Here is a tiny trained network, its code and every weight. The questions are about switching its units off for an input and a class, where a switched-off unit gives its printed mean instead of its output.

import numpy as np


def w(rows, s, z=0):
    codes = np.array(rows[::2]) - 128.0
    scale = np.full(codes.shape[1], s)
    scale[-1] = z or s
    return codes * scale


def norm(h):
    return h / np.sqrt((h * h).mean(-1, keepdims=True) + 1e-5)


def f(y):
    return np.maximum(y, 0)


def log_softmax(a):
    a = a - a.max(-1, keepdims=True)
    return a - np.log(np.exp(a).sum(-1, keepdims=True))


def net(x, mask):
    res = np.array(x, float).reshape(1, 4) / 4 @ E
    u = 0
    for l in range(3):
        y = f(norm(res) @ A[l][:, :-1].T + A[l][:, -1])
        res = res + np.where(mask[u : u + 4], y, B[l][:, -1]) @ B[l][:, :-1]
        u += 4
    return log_softmax(norm(res)[-1] @ U[:, :-1].T + U[:, -1])


A, B = {}, {}
E = w([
[101,185,167,123,200,167,79,87,134],'x0',
[19,151,2,98,78,167,115,188,159],'x1',
[128,131,111,129,149,115,140,121,134],'x2',
[99,150,235,179,179,102,144,205,174],'x3',
],0.0071)
A[0] = w([
[197,113,162,95,98,71,117,22,152,117],'0.n0',
[153,186,178,207,175,153,120,93,87,146],'0.n1',
[156,66,254,139,151,43,181,151,137,109],'0.n2',
[67,147,128,216,134,78,104,186,172,2],'0.n3',
],0.0076,0.0037)
B[0] = w([
[69,108,112,58,116,197,241,150,58,214],'0.n0',
[2,109,154,202,129,46,95,120,133,208],'0.n1',
[159,224,108,83,108,72,146,163,204,254],'0.n2',
[114,68,136,45,86,149,198,73,46,188],'0.n3',
],0.0099,0.0071)
A[1] = w([
[138,60,96,103,54,44,182,112,39,110],'1.n0',
[47,126,179,18,157,195,161,84,142,252],'1.n1',
[136,29,76,40,110,115,14,53,200,131],'1.n2',
[31,253,140,101,176,111,143,13,115,147],'1.n3',
],0.0046,0.0017)
B[1] = w([
[125,71,71,194,141,100,88,197,180,228],'1.n0',
[134,68,192,141,174,130,65,12,33,254],'1.n1',
[210,254,87,162,22,7,174,61,115,167],'1.n2',
[147,129,70,150,102,207,69,86,42,229],'1.n3',
],0.0087,0.0062)
A[2] = w([
[137,86,157,33,107,91,201,184,110,120],'2.n0',
[80,129,80,154,107,137,63,66,175,90],'2.n1',
[144,7,59,118,2,79,231,157,74,11],'2.n2',
[78,36,152,133,141,155,236,154,33,250],'2.n3',
],0.007,0.0018)
B[2] = w([
[203,38,109,99,82,208,182,86,245,181],'2.n0',
[219,157,131,140,121,112,153,172,120,167],'2.n1',
[117,137,155,176,254,156,99,213,149,250],'2.n2',
[116,33,180,42,76,183,149,119,165,223],'2.n3',
],0.01,0.011)
U = w([
[145,31,156,83,184,191,178,192,207,240],'0',
[74,75,179,91,123,163,111,59,53,254],'1',
[214,200,152,101,84,60,209,142,246,62],'2',
[52,197,214,159,180,36,108,119,154,29],'3',
[173,154,53,202,195,125,102,222,147,25],'4',
[183,213,63,132,105,140,78,77,63,57],'5',
],0.011,0.0018)

Each question gives the input, the list of numbers given to net, and the class t.
The units are the neurons (one row each of A and B). Each row of codes is followed by its name. A weight is (code - 128) times the scale printed after its matrix; where a second scale follows, it is the last column's (A, B and U).
mask holds one flag per neuron, layer by layer. A switched-off neuron (its flag False) gives its mean, the last column of its row in B, instead of its output. The means were averaged over made-up inputs and are rounded, as every weight is.
A unit's drop is (log p(t) with every unit on - log p(t) with that unit switched off) / (log p(t) with every unit on - log p(t) with every unit switched off).
The circuit of an input: a set's keep is (log p(t) with only the set's units on - log p(t) with every unit switched off) / (log p(t) with every unit on - log p(t) with every unit switched off). Starting from all 12 units, units are removed one at a time, each time the one whose removal leaves the highest keep (on an exact tie, the one counted first), for as long as the keep stays at least 0.8.
circuit, biggest first: the units of the circuit, biggest drop first
most important unit: the unit with the biggest drop
top k neurons: the k neurons with the biggest drops, biggest first
top k neurons in layer l: the k neurons of layer l with the biggest drops, biggest first
drop of u: that unit's drop, to one decimal
input [-2,-2,4,5], class 2: top neuron => 0.n2
input [1,-8,4,2], class 3: top 3 neurons => 0.n1; 0.n2; 0.n3
input [-2,0,8,1], class 2: top 3 neurons => 0.n2; 0.n0; 2.n3
input [-7,7,2,-1], class 4: top 2 neurons => 0.n0; 2.n3
input [1,-3,-7,-2], class 1: circuit, biggest first => 0.n1; 2.n2
input [-4,1,-1,-7], class 4: circuit, biggest first => 0.n3; 2.n3; 2.n2
input [1,5,5,-1], class 5: top 3 neurons => 0.n0; 2.n2; 1.n0
input [5,-6,-4,1], class 3: top 2 neurons => 0.n2; 0.n1
input [-3,-6,1,1], class 2: top 2 neurons => 0.n2; 0.n3
input [2,-8,2,1], class 3: top 3 neurons => 0.n1; 0.n2; 0.n3
input [-1,-8,5,5], class 2: top 2 neurons => 0.n2; 2.n2
input [3,6,-5,-1], class 5: top 2 neurons => 0.n0; 2.n2
input [-1,3,5,-4], class 4: top 2 neurons => 0.n0; 0.n2
input [5,-7,6,7], class 3: circuit, biggest first => 0.n1
input [0,-5,-7,5], class 2: top 3 neurons => 0.n2; 1.n1; 2.n2
input [5,8,3,0], class 5: top 2 neurons => 0.n0; 2.n3
input [4,1,3,-4], class 5: top 2 neurons in layer 0 => 0.n0; 0.n3
input [0,1,1,-5], class 4: top 2 neurons in layer 0 => 0.n3; 0.n0
input [7,-4,6,8], class 3: drop of 0.n1 => 0.1
input [4,2,-8,1], class 1: most important unit => 0.n2
input [-1,1,0,-4], class 4: drop of 0.n0 => 0.3
input [-2,4,-1,-4], class 4: drop of 0.n0 => 0.2
input [-2,7,8,-2], class 4: top 2 neurons in layer 0 => 0.n0; 0.n2
